Below is a small trained network, with its code and all its weights. Each question gives an input and a class and asks what happens when units are switched off, that is, made to give their printed mean instead of their output.

import numpy as np


def w(rows, s, z=0):
    codes = np.array(rows[::2]) - 128.0
    scale = np.full(codes.shape[1], s)
    scale[-1] = z or s
    return codes * scale


def norm(h):
    return h / np.sqrt((h * h).mean(-1, keepdims=True) + 1e-5)


def f(y):
    return y / 2 * (1 + np.tanh(0.7978845608 * (y + 0.044715 * y**3)))


def log_softmax(a):
    a = a - a.max(-1, keepdims=True)
    return a - np.log(np.exp(a).sum(-1, keepdims=True))


def net(x, mask):
    res = np.array(x, float).reshape(1, 6) / 4 @ E
    u = 0
    for l in range(2):
        y = f(norm(res) @ A[l][:, :-1].T + A[l][:, -1])
        res = res + np.where(mask[u : u + 4], y, B[l][:, -1]) @ B[l][:, :-1]
        u += 4
    return log_softmax(norm(res)[-1] @ U[:, :-1].T + U[:, -1])


A, B = {}, {}
E = w([
[167,177,95,163,121,71,187,133,188,42],'x0',
[163,194,99,153,121,191,130,133,83,120],'x1',
[196,108,183,53,133,156,43,146,168,116],'x2',
[102,95,163,206,98,44,129,3,150,115],'x3',
[122,157,103,142,207,179,66,160,171,101],'x4',
[170,145,154,97,155,88,158,223,114,122],'x5',
],0.0034)
A[0] = w([
[139,172,72,146,134,201,169,184,114,116,2],'L0N1',
[176,177,139,108,161,199,54,117,148,97,46],'L0N2',
[107,92,133,85,129,1,201,169,159,123,88],'L0N3',
[156,141,71,109,13,194,197,69,124,118,113],'L0N4',
],0.0077,0.0009)
B[0] = w([
[38,161,103,83,231,105,114,158,114,123,239],'L0N1',
[173,96,123,155,21,124,130,103,143,115,229],'L0N2',
[253,144,155,175,40,135,178,67,148,119,254],'L0N3',
[188,130,173,198,87,100,174,83,102,137,200],'L0N4',
],0.0045,0.0046)
A[1] = w([
[142,72,124,6,106,238,24,162,152,170,3],'L1N1',
[62,92,116,164,91,208,145,54,12,236,149],'L1N2',
[154,212,97,94,137,204,200,209,27,151,78],'L1N3',
[140,47,208,2,141,105,186,148,91,250,29],'L1N4',
],0.0073,0.0012)
B[1] = w([
[112,49,191,36,96,212,120,194,50,209,255],'L1N1',
[253,150,134,137,71,105,170,145,203,71,234],'L1N2',
[9,123,84,155,210,83,93,72,149,135,235],'L1N3',
[89,207,82,214,191,82,119,56,141,73,196],'L1N4',
],0.006,0.0062)
U = w([
[17,179,57,153,255,94,139,116,136,120,72],'0',
[248,136,157,177,39,110,180,73,176,94,237],'1',
[110,47,182,28,112,229,74,182,84,194,9],'2',
],0.0062,0.0012)

Each question gives the input, the list of numbers given to net, and the class t.
The units are the neurons (one row each of A and B). Each row of codes is followed by its name. A weight is (code - 128) times the scale printed after its matrix; where a second scale follows, it is the last column's (A, B and U).
mask holds one flag per neuron, layer by layer. A switched-off neuron (its flag False) gives its mean, the last column of its row in B, instead of its output. The means were averaged over made-up inputs and are rounded, as every weight is.
A unit's drop is (log p(t) with every unit on - log p(t) with that unit switched off) / (log p(t) with every unit on - log p(t) with every unit switched off).
The circuit of an input: a set's keep is (log p(t) with only the set's units on - log p(t) with every unit switched off) / (log p(t) with every unit on - log p(t) with every unit switched off). Starting from all 8 units, units are removed one at a time, each time the one whose removal leaves the highest keep (on an exact tie, the one counted first), for as long as the keep stays at least 0.8.
circuit, biggest first: the units of the circuit, biggest drop first
most important unit: the unit with the biggest drop
top k neurons: the k neurons with the biggest drops, biggest first
k most important neurons of layer l: the k neurons of layer l with the biggest drops, biggest first
drop when u is switched off: that unit's drop, to one decimal
input [-3,5,-3,-8,-3,-5], class 0: most important unit -> L1N3
input [-2,-3,-2,2,6,8], class 1: top 3 neurons -> L0N3, L1N1, L1N3
input [-8,6,5,-3,-4,-7], class 1: top 2 neurons -> L1N2, L0N4
input [-2,8,4,-6,-3,2], class 0: top 2 neurons -> L1N3, L0N1
input [-6,-5,-8,-5,-8,6], class 1: top 3 neurons -> L0N3, L1N2, L0N1
input [2,-3,7,3,2,-6], class 2: top 3 neurons -> L0N3, L0N4, L1N2
input [-4,8,-4,3,-2,6], class 0: top 4 neurons -> L1N3, L0N2, L0N3, L0N1
input [-3,-8,-6,-4,-6,5], class 1: top 2 neurons -> L0N3, L0N1
input [-5,-6,-4,0,4,-6], class 1: top 2 neurons -> L1N2, L0N1
input [-5,2,2,-8,-8,4], class 0: top 2 neurons -> L1N4, L1N3
input [-7,-2,0,-3,-8,7], class 0: 2 most important neurons of layer 1 -> L1N4, L1N3
input [-6,6,3,-7,-7,0], class 0: drop when L1N3 is switched off -> 0.8
input [-2,6,-7,-6,-6,6], class 0: drop when L0N3 is switched off -> 0.0
input [-7,6,-7,6,8,2], class 1: drop when L1N2 is switched off -> 1.7
input [-8,8,-5,0,7,-7], class 1: circuit, biggest first -> L1N2
